Below are the code and all the weights of a small trained network. Each question names an input and a class and asks about switching units off, where a switched-off unit gives its printed mean instead of its output.

import numpy as np


def w(rows, s, z=0):
    codes = np.array(rows[::2]) - 128.0
    scale = np.full(codes.shape[1], s)
    scale[-1] = z or s
    return codes * scale


def f(y):
    return y / 2 * (1 + np.tanh(0.7978845608 * (y + 0.044715 * y**3)))


def log_softmax(a):
    a = a - a.max(-1, keepdims=True)
    return a - np.log(np.exp(a).sum(-1, keepdims=True))


def net(x, mask):
    res = np.array(x, float).reshape(1, 3) / 4 @ E
    y = f(res @ A[0][:, :-1].T + A[0][:, -1])
    res = res + np.where(mask, y, B[0][:, -1]) @ B[0][:, :-1]
    return log_softmax(res[-1] @ U[:, :-1].T + U[:, -1])


A, B = {}, {}
E = w([
[87,171,155,81,44,206,147],'x0',
[190,218,172,66,158,127,64],'x1',
[83,154,71,142,244,185,94],'x2',
],0.011)
A[0] = w([
[195,84,145,155,25,80,167,27],'n0',
[109,161,169,110,211,187,97,43],'n1',
[201,93,93,226,172,85,128,211],'n2',
[86,150,91,106,69,186,136,91],'n3',
[143,50,119,123,183,66,114,199],'n4',
[57,186,144,110,80,254,189,137],'n5',
[81,150,53,151,170,170,148,2],'n6',
[45,79,68,216,86,141,170,78],'n7',
[63,147,128,60,108,175,171,118],'n8',
[222,167,110,46,160,101,78,124],'n9',
[59,34,117,203,124,143,157,110],'n10',
[39,117,42,201,192,253,94,70],'n11',
[126,150,121,110,49,72,173,89],'n12',
],0.009,0.0018)
B[0] = w([
[158,25,156,93,138,66,103,201],'n0',
[220,107,189,74,95,94,127,189],'n1',
[31,183,86,168,176,71,160,215],'n2',
[88,166,63,146,198,70,149,173],'n3',
[74,173,108,190,209,116,180,195],'n4',
[62,132,46,216,142,107,153,221],'n5',
[152,122,173,72,130,65,141,184],'n6',
[156,212,236,145,60,188,90,217],'n7',
[90,147,76,198,160,104,136,176],'n8',
[130,237,130,164,73,164,104,203],'n9',
[138,226,192,124,48,205,101,213],'n10',
[170,2,142,67,111,67,71,253],'n11',
[172,82,110,109,132,90,123,170],'n12',
],0.0086,0.012)
U = w([
[29,163,2,236,184,88,155,218],'0',
[158,240,205,138,60,226,65,163],'1',
[194,21,137,66,120,59,85,6],'2',
],0.0096,0.0021)

Each question gives the input, the list of numbers given to net, and the class t.
The units are the neurons (one row each of A and B). Each row of codes is followed by its name. A weight is (code - 128) times the scale printed after its matrix; where a second scale follows, it is the last column's (A, B and U).
mask holds one flag per neuron, in row order. A switched-off neuron (its flag False) gives its mean, the last column of its row in B, instead of its output. The means were averaged over made-up inputs and are rounded, as every weight is.
A unit's drop is (log p(t) with every unit on - log p(t) with that unit switched off) / (log p(t) with every unit on - log p(t) with every unit switched off).
The circuit of an input: a set's keep is (log p(t) with only the set's units on - log p(t) with every unit switched off) / (log p(t) with every unit on - log p(t) with every unit switched off). Starting from the 12 units with the biggest drops (on a tie, the unit counted first), units are removed one at a time, each time the one whose removal leaves the highest keep (on an exact tie, the one counted first), for as long as the keep stays at least 0.8.
circuit, biggest first: the units of the circuit, biggest drop first
most important unit: the unit with the biggest drop
k most important neurons: the k neurons with the biggest drops, biggest first
drop when u is switched off: that unit's drop, to one decimal
input [-5,6,3], class 1: 4 most important neurons	(n9 n5 n1 n3)
input [6,-3,-7], class 2: 3 most important neurons	(n0 n2 n12)
input [8,-7,-6], class 0: circuit, biggest first	(n5)
input [-5,-4,-5], class 0: 2 most important neurons	(n11 n2)
input [3,-2,4], class 2: 2 most important neurons	(n11 n2)
input [-5,-3,6], class 2: 2 most important neurons	(n11 n5)
input [-5,-8,-7], class 1: 3 most important neurons	(n10 n7 n11)
input [-6,-5,-6], class 0: 2 most important neurons	(n2 n11)
input [5,-7,0], class 1: 2 most important neurons	(n7 n10)
input [4,-6,-2], class 1: 3 most important neurons	(n7 n10 n2)
input [-5,-6,5], class 1: 3 most important neurons	(n10 n7 n5)
input [-7,7,-2], class 0: 3 most important neurons	(n7 n10 n2)
input [6,6,8], class 2: 2 most important neurons	(n1 n11)
input [1,4,-8], class 2: most important unit	n0
input [7,3,8], class 2: 2 most important neurons	(n11 n1)
input [-2,-8,-5], class 1: drop when n10 is switched off	0.1
input [-1,-8,-4], class 1: drop when n12 is switched off	0.0
input [-2,-7,5], class 1: drop when n7 is switched off	0.3
input [8,8,-6], class 0: drop when n10 is switched off	0.1
input [-5,-3,8], class 2: most important unit	n11
